Below are the code and all the weights of a small trained network. Each question names an input and a class and asks about switching units off, where a switched-off unit gives its printed mean instead of its output.

import numpy as np


def w(rows, s, z=0):
    codes = np.array(rows[::2]) - 128.0
    scale = np.full(codes.shape[1], s)
    scale[-1] = z or s
    return codes * scale


def f(y):
    return y / 2 * (1 + np.tanh(0.7978845608 * (y + 0.044715 * y**3)))


def log_softmax(a):
    a = a - a.max(-1, keepdims=True)
    return a - np.log(np.exp(a).sum(-1, keepdims=True))


def net(x, mask):
    res = np.array(x, float).reshape(1, 8) / 4 @ E
    y = f(res @ A[0][:, :-1].T + A[0][:, -1])
    res = res + np.where(mask, y, B[0][:, -1]) @ B[0][:, :-1]
    return log_softmax(res[-1] @ U[:, :-1].T + U[:, -1])


A, B = {}, {}
E = w([
[106,157,116,110,113,130,167,173,141,115,128,126],'x0',
[109,171,160,99,93,155,135,101,152,128,92,143],'x1',
[109,103,124,125,141,140,122,106,135,129,136,142],'x2',
[157,168,134,126,129,103,129,174,146,143,125,89],'x3',
[191,253,69,131,166,222,143,85,114,136,216,166],'x4',
[36,146,116,241,121,157,39,164,76,177,120,152],'x5',
[50,167,100,60,135,62,51,63,67,30,182,75],'x6',
[124,114,148,151,98,148,146,112,85,97,144,132],'x7',
],0.011)
A[0] = w([
[134,64,70,113,115,137,102,171,144,101,130,145,88],'neuron 1',
[193,64,126,165,91,209,184,173,159,211,119,156,96],'neuron 2',
[155,96,106,164,131,123,157,112,173,187,125,165,112],'neuron 3',
[120,50,214,131,104,56,131,128,145,122,87,145,140],'neuron 4',
[63,137,149,179,129,206,80,147,81,188,138,74,14],'neuron 5',
[52,144,120,210,72,173,47,152,125,210,117,111,82],'neuron 6',
[160,117,100,168,140,152,131,98,129,108,149,131,65],'neuron 7',
[57,54,223,121,113,64,122,195,122,122,83,83,172],'neuron 8',
[150,92,132,61,181,162,204,111,115,112,95,79,55],'neuron 9',
[163,115,116,66,134,113,126,95,152,64,145,105,68],'neuron 10',
[190,220,68,108,129,169,118,83,108,167,204,194,161],'neuron 11',
[69,154,116,171,122,164,42,201,79,179,112,173,55],'neuron 12',
[148,124,173,169,203,161,201,183,114,181,94,172,121],'neuron 13',
[39,20,137,78,72,70,134,158,120,172,27,97,180],'neuron 14',
[181,84,138,203,112,171,186,136,192,195,154,166,123],'neuron 15',
[130,170,114,139,154,180,150,138,141,104,180,148,157],'neuron 16',
[145,221,84,123,207,254,147,101,93,175,221,122,173],'neuron 17',
[152,109,177,174,100,149,168,143,180,223,91,147,49],'neuron 18',
[198,96,120,104,112,91,227,93,169,110,144,147,60],'neuron 19',
[51,193,101,61,144,62,39,99,77,77,193,71,77],'neuron 20',
[98,105,125,153,88,152,148,78,170,149,150,91,4],'neuron 21',
[216,96,141,77,133,131,139,108,123,111,100,107,65],'neuron 22',
[236,60,140,79,99,115,171,71,202,86,143,122,77],'neuron 23',
],0.0083,0.0021)
B[0] = w([
[102,156,133,168,151,142,139,138,81,116,117,121,138],'neuron 1',
[60,94,107,17,81,174,60,84,105,128,54,67,215],'neuron 2',
[123,145,153,65,123,162,75,116,115,150,97,128,168],'neuron 3',
[196,123,171,180,145,87,173,112,111,140,72,127,199],'neuron 4',
[107,139,94,154,123,153,124,178,177,120,223,137,179],'neuron 5',
[153,171,71,181,120,207,133,181,201,69,160,192,208],'neuron 6',
[107,167,82,155,152,123,144,129,80,99,107,90,141],'neuron 7',
[197,151,166,204,169,78,146,54,109,185,138,99,221],'neuron 8',
[150,185,121,152,131,172,103,198,166,112,173,131,177],'neuron 9',
[72,184,84,134,134,188,89,184,113,99,154,121,188],'neuron 10',
[168,133,144,158,192,68,189,91,95,184,92,126,225],'neuron 11',
[147,207,60,132,159,165,84,191,221,79,192,181,200],'neuron 12',
[101,88,186,59,68,179,92,113,142,96,81,94,191],'neuron 13',
[206,140,147,153,181,76,212,63,126,190,113,133,231],'neuron 14',
[101,114,157,79,87,104,93,123,66,117,147,78,204],'neuron 15',
[178,138,185,157,143,135,157,108,92,170,135,127,174],'neuron 16',
[229,105,165,152,206,48,238,104,112,210,87,106,240],'neuron 17',
[100,62,165,94,59,118,119,139,115,117,95,149,199],'neuron 18',
[112,145,58,178,105,147,131,165,134,49,182,154,196],'neuron 19',
[2,32,155,4,64,198,33,117,47,125,78,114,253],'neuron 20',
[93,121,141,131,156,120,132,108,153,84,106,108,126],'neuron 21',
[97,137,122,150,112,107,106,161,154,116,225,143,174],'neuron 22',
[152,175,38,163,154,172,99,190,185,44,171,221,214],'neuron 23',
],0.008,0.016)
U = w([
[192,147,187,174,221,50,199,46,110,218,84,108,253],'0',
[36,91,168,12,76,168,26,87,70,136,69,79,70],'1',
[124,198,73,172,165,187,91,195,252,84,214,198,63],'2',
],0.011,0.0017)

Each question gives the input, the list of numbers given to net, and the class t.
The units are the neurons (one row each of A and B). Each row of codes is followed by its name. A weight is (code - 128) times the scale printed after its matrix; where a second scale follows, it is the last column's (A, B and U).
mask holds one flag per neuron, in row order. A switched-off neuron (its flag False) gives its mean, the last column of its row in B, instead of its output. The means were averaged over made-up inputs and are rounded, as every weight is.
A unit's drop is (log p(t) with every unit on - log p(t) with that unit switched off) / (log p(t) with every unit on - log p(t) with every unit switched off).
The circuit of an input: a set's keep is (log p(t) with only the set's units on - log p(t) with every unit switched off) / (log p(t) with every unit on - log p(t) with every unit switched off). Starting from the 12 units with the biggest drops (on a tie, the unit counted first), units are removed one at a time, each time the one whose removal leaves the highest keep (on an exact tie, the one counted first), for as long as the keep stays at least 0.8.
units of the circuit, in order: the units of the circuit, biggest drop first
top k neurons: the k neurons with the biggest drops, biggest first
drop when u is switched off: that unit's drop, to one decimal
input [5,6,-1,-2,-5,8,6,-1], class 2: units of the circuit, in order => neuron 6
input [7,-6,0,5,7,7,1,-2], class 0: top 3 neurons => neuron 17; neuron 11; neuron 23
input [-7,2,7,-7,-8,7,8,5], class 0: top 3 neurons => neuron 14; neuron 8; neuron 4
input [-8,-2,0,-8,0,-8,7,5], class 2: top 3 neurons => neuron 23; neuron 2; neuron 9
input [2,-7,-2,-5,-3,4,-1,-6], class 2: top 3 neurons => neuron 17; neuron 12; neuron 6
input [5,-7,6,8,-4,8,7,-3], class 2: top 3 neurons => neuron 12; neuron 6; neuron 5
input [4,-8,-6,5,5,4,6,6], class 1: top 2 neurons => neuron 20; neuron 14
input [-6,2,6,-1,-4,5,-4,-4], class 2: top 3 neurons => neuron 6; neuron 12; neuron 20
input [-4,4,0,-6,7,7,3,0], class 0: top 2 neurons => neuron 17; neuron 11
input [6,5,7,-4,4,-2,-3,6], class 0: top 2 neurons => neuron 20; neuron 17
input [6,6,7,0,2,-7,-6,1], class 2: top 3 neurons => neuron 23; neuron 20; neuron 19
input [-3,-2,7,-8,-8,7,-5,-3], class 0: top 2 neurons => neuron 14; neuron 8
input [2,0,4,1,7,5,7,0], class 0: top 2 neurons => neuron 17; neuron 11
input [5,2,8,4,8,5,7,-5], class 0: units of the circuit, in order => neuron 17
input [3,-3,-3,-8,-3,-4,0,-1], class 2: drop when neuron 17 is switched off => 1.1
input [1,-1,-1,-3,1,-3,-5,-6], class 1: drop when neuron 1 is switched off => 0.0
input [5,-3,8,-5,-5,8,0,-7], class 2: drop when neuron 12 is switched off => 0.1
